Below are the code and all the weights of a small trained network. Each question names an input and a class and asks about switching units off, where a switched-off unit gives its printed mean instead of its output.

import numpy as np


def w(rows, s, z=0):
    codes = np.array(rows[::2]) - 128.0
    scale = np.full(codes.shape[1], s)
    scale[-1] = z or s
    return codes * scale


def f(y):
    return y / 2 * (1 + np.tanh(0.7978845608 * (y + 0.044715 * y**3)))


def log_softmax(a):
    a = a - a.max(-1, keepdims=True)
    return a - np.log(np.exp(a).sum(-1, keepdims=True))


def net(x, mask):
    res = np.array(x, float).reshape(1, 3) / 4 @ E
    y = f(res @ A[0][:, :-1].T + A[0][:, -1])
    res = res + np.where(mask, y, B[0][:, -1]) @ B[0][:, :-1]
    return log_softmax(res[-1] @ U[:, :-1].T + U[:, -1])


A, B = {}, {}
E = w([
[115,13,198],'x0',
[125,154,234],'x1',
[5,152,152],'x2',
],0.014)
A[0] = w([
[157,171,52,99],'n1',
[221,113,39,155],'n2',
[132,188,3,147],'n3',
[59,100,72,135],'n4',
[143,11,101,96],'n5',
[195,47,125,58],'n6',
[203,127,34,86],'n7',
[54,101,167,147],'n8',
[183,130,12,127],'n9',
[210,170,176,254],'n10',
[63,105,156,148],'n11',
[174,58,178,183],'n12',
[148,53,123,109],'n13',
[144,234,101,96],'n14',
[79,173,124,194],'n15',
],0.013,0.0065)
B[0] = w([
[89,220,133,195],'n1',
[89,129,214,250],'n2',
[160,228,145,245],'n3',
[125,153,7,188],'n4',
[211,44,70,224],'n5',
[155,54,45,201],'n6',
[82,165,241,223],'n7',
[21,73,152,222],'n8',
[64,206,214,237],'n9',
[192,97,187,222],'n10',
[30,81,122,207],'n11',
[69,46,164,230],'n12',
[159,37,114,189],'n13',
[211,160,108,208],'n14',
[137,105,91,197],'n15',
],0.011,0.013)
U = w([
[186,26,87,166],'0',
[97,174,60,55],'1',
[226,95,132,38],'2',
[229,145,113,254],'3',
[172,194,21,78],'4',
[134,163,174,141],'5',
[23,111,121,132],'6',
[101,91,8,102],'7',
],0.013,0.0066)

Each question gives the input, the list of numbers given to net, and the class t.
The units are the neurons (one row each of A and B). Each row of codes is followed by its name. A weight is (code - 128) times the scale printed after its matrix; where a second scale follows, it is the last column's (A, B and U).
mask holds one flag per neuron, in row order. A switched-off neuron (its flag False) gives its mean, the last column of its row in B, instead of its output. The means were averaged over made-up inputs and are rounded, as every weight is.
A unit's drop is (log p(t) with every unit on - log p(t) with that unit switched off) / (log p(t) with every unit on - log p(t) with every unit switched off).
The circuit of an input: a set's keep is (log p(t) with only the set's units on - log p(t) with every unit switched off) / (log p(t) with every unit on - log p(t) with every unit switched off). Starting from the 12 units with the biggest drops (on a tie, the unit counted first), units are removed one at a time, each time the one whose removal leaves the highest keep (on an exact tie, the one counted first), for as long as the keep stays at least 0.8.
units of the circuit, in order: the units of the circuit, biggest drop first
unit that matters most: the unit with the biggest drop
top k neurons: the k neurons with the biggest drops, biggest first
drop of u: that unit's drop, to one decimal
input [8,-8,4], class 7: units of the circuit, in order	[n4]
input [0,-5,1], class 1: units of the circuit, in order	[n10, n12, n8]
input [-5,2,0], class 4: units of the circuit, in order	[n2, n12]
input [-7,1,1], class 4: units of the circuit, in order	[n14, n12]
input [-7,6,5], class 3: units of the circuit, in order	[n14, n9]
input [-8,8,-6], class 3: top 2 neurons	[n14, n10]
input [1,-4,3], class 7: units of the circuit, in order	[n7, n2]
input [-5,5,4], class 3: top 2 neurons	[n14, n9]
input [8,-6,7], class 7: top 2 neurons	[n4, n5]
input [-7,4,-2], class 3: top 2 neurons	[n14, n8]
input [-7,-6,4], class 4: top 2 neurons	[n4, n14]
input [-1,-4,8], class 7: top 2 neurons	[n4, n9]
input [-2,-7,3], class 1: top 2 neurons	[n4, n9]
input [5,-6,2], class 0: units of the circuit, in order	[n5]
input [4,-5,3], class 7: top 2 neurons	[n4, n10]
input [-6,-4,-6], class 5: drop of n5	0.0
input [0,-5,0], class 5: drop of n8	0.1
input [1,2,-1], class 0: drop of n3	0.3
input [-8,5,8], class 4: drop of n14	0.3
input [1,3,-5], class 0: unit that matters most	n3
